Here is a tiny trained network, its code and every weight. The questions are about switching its units off for an input and a class, where a switched-off unit gives its printed mean instead of its output.

import numpy as np


def w(rows, s, z=0):
    codes = np.array(rows[::2]) - 128.0
    scale = np.full(codes.shape[1], s)
    scale[-1] = z or s
    return codes * scale


def norm(h):
    return h / np.sqrt((h * h).mean(-1, keepdims=True) + 1e-5)


def f(y):
    return np.maximum(y, 0)


def log_softmax(a):
    a = a - a.max(-1, keepdims=True)
    return a - np.log(np.exp(a).sum(-1, keepdims=True))


def net(x, mask):
    res = np.array(x, float).reshape(1, 3) / 4 @ E
    u = 0
    for l in range(3):
        y = f(norm(res) @ A[l][:, :-1].T + A[l][:, -1])
        res = res + np.where(mask[u : u + 5], y, B[l][:, -1]) @ B[l][:, :-1]
        u += 5
    return log_softmax(norm(res)[-1] @ U[:, :-1].T + U[:, -1])


A, B = {}, {}
E = w([
[198,69,175,182,142,207,255],'x0',
[224,147,140,177,186,207,75],'x1',
[192,154,175,52,36,210,186],'x2',
],0.008)
A[0] = w([
[156,185,148,134,118,164,4,240],'L0N1',
[135,102,160,251,244,124,86,8],'L0N2',
[212,166,155,80,128,181,73,147],'L0N3',
[168,121,154,172,220,119,200,68],'L0N4',
[90,88,153,103,154,128,57,183],'L0N5',
],0.012,0.0016)
B[0] = w([
[193,76,136,43,126,125,135,233],'L0N1',
[109,153,5,170,200,73,176,254],'L0N2',
[111,157,125,138,47,147,57,217],'L0N3',
[160,105,185,140,92,159,99,209],'L0N4',
[185,183,165,108,114,162,163,186],'L0N5',
],0.017,0.0097)
A[1] = w([
[122,117,181,89,118,101,188,70],'L1N1',
[125,86,132,233,145,149,177,101],'L1N2',
[191,75,157,85,248,104,79,137],'L1N3',
[80,210,156,174,137,116,138,3],'L1N4',
[124,134,64,164,225,124,146,98],'L1N5',
],0.016,0.0019)
B[1] = w([
[90,175,143,187,229,4,101,180],'L1N1',
[168,162,178,37,11,226,19,201],'L1N2',
[146,98,133,176,1,185,72,189],'L1N3',
[127,77,209,123,111,135,227,141],'L1N4',
[206,213,26,173,204,123,148,249],'L1N5',
],0.0099,0.011)
A[2] = w([
[8,102,158,141,106,108,167,106],'L2N1',
[91,89,169,169,178,90,186,5],'L2N2',
[94,91,134,10,174,92,193,183],'L2N3',
[139,78,213,195,112,221,157,236],'L2N4',
[161,95,13,219,159,95,155,25],'L2N5',
],0.015,0.0014)
B[2] = w([
[113,42,210,70,101,183,138,163],'L2N1',
[57,106,209,114,104,124,151,154],'L2N2',
[207,144,98,224,186,133,147,168],'L2N3',
[146,112,52,13,85,157,97,181],'L2N4',
[196,191,181,133,194,4,172,247],'L2N5',
],0.013,0.012)
U = w([
[175,136,152,21,26,176,65,196],'0',
[59,91,250,139,164,99,189,162],'1',
[88,132,68,126,145,214,121,51],'2',
[35,147,86,175,153,177,112,4],'3',
[209,210,82,160,203,68,155,226],'4',
[29,69,55,189,156,170,130,22],'5',
],0.011,0.0045)

Each question gives the input, the list of numbers given to net, and the class t.
The units are the neurons (one row each of A and B). Each row of codes is followed by its name. A weight is (code - 128) times the scale printed after its matrix; where a second scale follows, it is the last column's (A, B and U).
mask holds one flag per neuron, layer by layer. A switched-off neuron (its flag False) gives its mean, the last column of its row in B, instead of its output. The means were averaged over made-up inputs and are rounded, as every weight is.
A unit's drop is (log p(t) with every unit on - log p(t) with that unit switched off) / (log p(t) with every unit on - log p(t) with every unit switched off).
most important unit: the unit with the biggest drop
k most important neurons: the k neurons with the biggest drops, biggest first
k most important neurons of layer l: the k neurons of layer l with the biggest drops, biggest first
drop when u is switched off: that unit's drop, to one decimal
input [7,-7,7], class 1: most important unit -> L1N1
input [-6,-8,8], class 1: 2 most important neurons of layer 1 -> (L1N5 L1N2)
input [7,-5,-4], class 0: 2 most important neurons -> (L1N2 L0N4)
input [2,-5,3], class 1: 3 most important neurons -> (L0N2 L1N5 L0N3)
input [-8,-7,8], class 4: 3 most important neurons of layer 1 -> (L1N3 L1N2 L1N1)
input [-6,-8,-7], class 1: 2 most important neurons -> (L0N2 L0N1)
input [-5,-1,2], class 0: 4 most important neurons -> (L0N1 L1N3 L2N5 L0N2)
input [-4,-1,-2], class 0: 2 most important neurons of layer 1 -> (L1N3 L1N5)
input [0,-5,3], class 1: 2 most important neurons -> (L0N2 L1N5)
input [-4,-5,2], class 1: 3 most important neurons -> (L0N2 L0N1 L1N5)
input [2,-3,2], class 1: 2 most important neurons -> (L0N2 L1N1)
input [5,0,-1], class 0: 2 most important neurons -> (L0N4 L1N2)
input [1,-7,7], class 1: drop when L1N5 is switched off -> 0.3
input [6,-7,-4], class 0: most important unit -> L1N2
input [0,-7,-1], class 1: drop when L1N5 is switched off -> 0.1
input [5,-2,4], class 0: drop when L1N1 is switched off -> 0.0
input [-1,0,6], class 0: drop when L0N2 is switched off -> 0.1
